Here is a tiny trained network, its code and every weight. The questions are about switching its units off for an input and a class, where a switched-off unit gives its printed mean instead of its output.

import numpy as np


def w(rows, s, z=0):
    codes = np.array(rows[::2]) - 128.0
    scale = np.full(codes.shape[1], s)
    scale[-1] = z or s
    return codes * scale


def norm(h):
    return h / np.sqrt((h * h).mean(-1, keepdims=True) + 1e-5)


def f(y):
    return y / 2 * (1 + np.tanh(0.7978845608 * (y + 0.044715 * y**3)))


def log_softmax(a):
    a = a - a.max(-1, keepdims=True)
    return a - np.log(np.exp(a).sum(-1, keepdims=True))


def net(x, mask):
    res = np.array(x, float).reshape(1, 7) / 4 @ E
    u = 0
    for l in range(4):
        y = f(norm(res) @ A[l][:, :-1].T + A[l][:, -1])
        res = res + np.where(mask[u : u + 7], y, B[l][:, -1]) @ B[l][:, :-1]
        u += 7
    return log_softmax(norm(res)[-1] @ U[:, :-1].T + U[:, -1])


A, B = {}, {}
E = w([
[133,4,149,34,100,145,151],'x0',
[119,126,141,138,136,132,148],'x1',
[127,135,132,126,121,133,127],'x2',
[132,146,128,121,105,144,113],'x3',
[127,132,131,125,121,133,126],'x4',
[65,13,127,173,145,197,23],'x5',
[33,206,63,70,150,200,126],'x6',
],0.003)
A[0] = w([
[104,197,91,161,148,104,130,1],'0.n1',
[131,97,118,163,136,96,125,185],'0.n2',
[149,125,164,168,124,166,105,237],'0.n3',
[138,119,123,69,77,85,103,224],'0.n4',
[113,160,70,3,134,172,167,103],'0.n5',
[113,70,163,102,89,115,149,237],'0.n6',
[23,114,59,117,125,157,116,17],'0.n7',
],0.0052,0.00091)
B[0] = w([
[198,143,113,18,55,192,148,166],'0.n1',
[115,227,161,84,93,15,82,149],'0.n2',
[73,149,122,186,138,92,113,161],'0.n3',
[124,125,104,230,147,107,215,167],'0.n4',
[80,29,181,115,158,3,218,253],'0.n5',
[99,74,103,164,122,192,63,194],'0.n6',
[223,139,193,133,243,178,127,203],'0.n7',
],0.0039,0.0029)
A[1] = w([
[185,104,141,175,107,82,184,76],'1.n1',
[169,117,149,131,43,35,168,76],'1.n2',
[164,58,82,120,97,158,142,76],'1.n3',
[162,79,79,116,162,236,121,83],'1.n4',
[65,58,115,109,251,253,67,184],'1.n5',
[126,45,153,191,76,198,142,156],'1.n6',
[57,123,192,112,114,114,96,8],'1.n7',
],0.0038,0.0011)
B[1] = w([
[108,125,149,113,156,214,106,163],'1.n1',
[160,127,174,120,158,201,92,184],'1.n2',
[176,96,134,144,101,191,165,133],'1.n3',
[138,178,152,146,104,110,254,143],'1.n4',
[183,145,151,147,88,116,108,253],'1.n5',
[136,72,80,64,115,72,140,173],'1.n6',
[134,118,140,97,75,140,144,119],'1.n7',
],0.0058,0.0032)
A[2] = w([
[169,74,107,102,169,131,99,114],'2.n1',
[146,174,166,125,254,175,100,132],'2.n2',
[114,120,81,144,67,96,157,195],'2.n3',
[163,100,137,71,148,197,144,9],'2.n4',
[207,41,163,154,125,181,142,115],'2.n5',
[100,151,69,100,131,124,138,57],'2.n6',
[156,115,184,91,109,160,150,82],'2.n7',
],0.0057,0.0011)
B[2] = w([
[174,206,152,84,177,206,164,164],'2.n1',
[208,183,109,121,1,155,53,195],'2.n2',
[187,50,170,70,162,20,145,127],'2.n3',
[76,214,94,120,196,105,163,157],'2.n4',
[78,226,14,77,185,153,197,253],'2.n5',
[61,94,57,103,194,123,171,114],'2.n6',
[91,168,118,149,168,205,108,169],'2.n7',
],0.0037,0.0041)
A[3] = w([
[147,203,68,37,166,161,173,105],'3.n1',
[47,94,227,118,161,61,209,190],'3.n2',
[96,152,130,220,113,56,33,183],'3.n3',
[135,2,21,96,140,137,145,135],'3.n4',
[227,79,148,103,99,133,125,208],'3.n5',
[226,207,146,129,41,119,142,161],'3.n6',
[144,112,92,139,165,98,112,254],'3.n7',
],0.0043,0.001)
B[3] = w([
[64,119,61,110,190,122,115,255],'3.n1',
[140,101,115,187,59,95,42,182],'3.n2',
[50,53,151,80,136,42,243,180],'3.n3',
[156,222,145,203,85,130,65,197],'3.n4',
[155,178,181,159,3,133,76,161],'3.n5',
[154,36,140,165,114,179,92,229],'3.n6',
[145,131,207,108,137,95,164,147],'3.n7',
],0.0047,0.0036)
U = w([
[216,164,164,201,58,175,39,254],'0',
[91,188,24,48,253,188,177,18],'1',
[40,13,206,114,160,5,185,84],'2',
],0.0063,0.00039)

Each question gives the input, the list of numbers given to net, and the class t.
The units are the neurons (one row each of A and B). Each row of codes is followed by its name. A weight is (code - 128) times the scale printed after its matrix; where a second scale follows, it is the last column's (A, B and U).
mask holds one flag per neuron, layer by layer. A switched-off neuron (its flag False) gives its mean, the last column of its row in B, instead of its output. The means were averaged over made-up inputs and are rounded, as every weight is.
A unit's drop is (log p(t) with every unit on - log p(t) with that unit switched off) / (log p(t) with every unit on - log p(t) with every unit switched off).
The circuit of an input: a set's keep is (log p(t) with only the set's units on - log p(t) with every unit switched off) / (log p(t) with every unit on - log p(t) with every unit switched off). Starting from the 12 units with the biggest drops (on a tie, the unit counted first), units are removed one at a time, each time the one whose removal leaves the highest keep (on an exact tie, the one counted first), for as long as the keep stays at least 0.8.
units of the circuit, in order: the units of the circuit, biggest drop first
most important unit: the unit with the biggest drop
top k neurons: the k neurons with the biggest drops, biggest first
drop when u is switched off: that unit's drop, to one decimal
input [8,-4,-7,7,-8,-7,3], class 2: top 2 neurons	[0.n5; 3.n2]
input [7,6,0,-1,0,5,-3], class 0: most important unit	3.n4
input [1,0,-2,-5,-7,2,-4], class 0: top 3 neurons	[1.n6; 3.n4; 2.n1]
input [6,6,8,-7,8,0,-3], class 1: top 3 neurons	[2.n5; 0.n5; 1.n3]
input [-7,4,8,1,0,7,-1], class 2: top 2 neurons	[3.n3; 1.n2]
input [-7,-1,-5,4,7,3,0], class 2: units of the circuit, in order	[3.n3; 2.n5]
input [-3,-6,-6,-7,-8,-8,0], class 0: top 3 neurons	[2.n5; 1.n6; 3.n6]
input [8,6,7,-7,8,0,-7], class 1: top 2 neurons	[2.n5; 0.n5]
input [6,-5,-1,-5,-8,8,2], class 1: top 4 neurons	[2.n5; 0.n7; 1.n4; 0.n5]
input [7,-4,5,-5,2,3,1], class 1: top 2 neurons	[2.n5; 1.n3]
input [-1,-6,-6,0,8,1,7], class 0: top 3 neurons	[2.n2; 1.n5; 2.n5]
input [-6,7,-5,-3,-1,1,8], class 0: top 4 neurons	[0.n7; 2.n2; 2.n5; 1.n6]
input [5,3,-4,-3,-5,3,-1], class 0: top 4 neurons	[1.n6; 3.n4; 1.n2; 0.n6]
input [-2,-1,-1,-4,2,6,8], class 0: most important unit	0.n7
input [2,3,4,-5,-7,7,1], class 1: top 3 neurons	[2.n5; 0.n7; 0.n5]
input [-7,-7,-4,4,6,2,-8], class 2: top 2 neurons	[3.n3; 0.n7]
input [7,5,1,-1,-7,5,-1], class 0: top 2 neurons	[3.n4; 1.n6]
input [4,-3,0,7,3,-2,7], class 2: top 2 neurons	[0.n5; 2.n5]
input [8,-5,-6,-2,-8,-2,-7], class 1: drop when 1.n1 is switched off	0.1
input [-2,-6,6,-6,-7,6,-2], class 2: drop when 3.n3 is switched off	0.6
input [-7,5,5,-4,-6,6,-5], class 2: units of the circuit, in order	[3.n3]
input [5,-4,0,-5,-4,3,-7], class 0: drop when 3.n4 is switched off	0.2
input [2,0,-4,0,-1,-8,-6], class 1: drop when 1.n2 is switched off	0.8
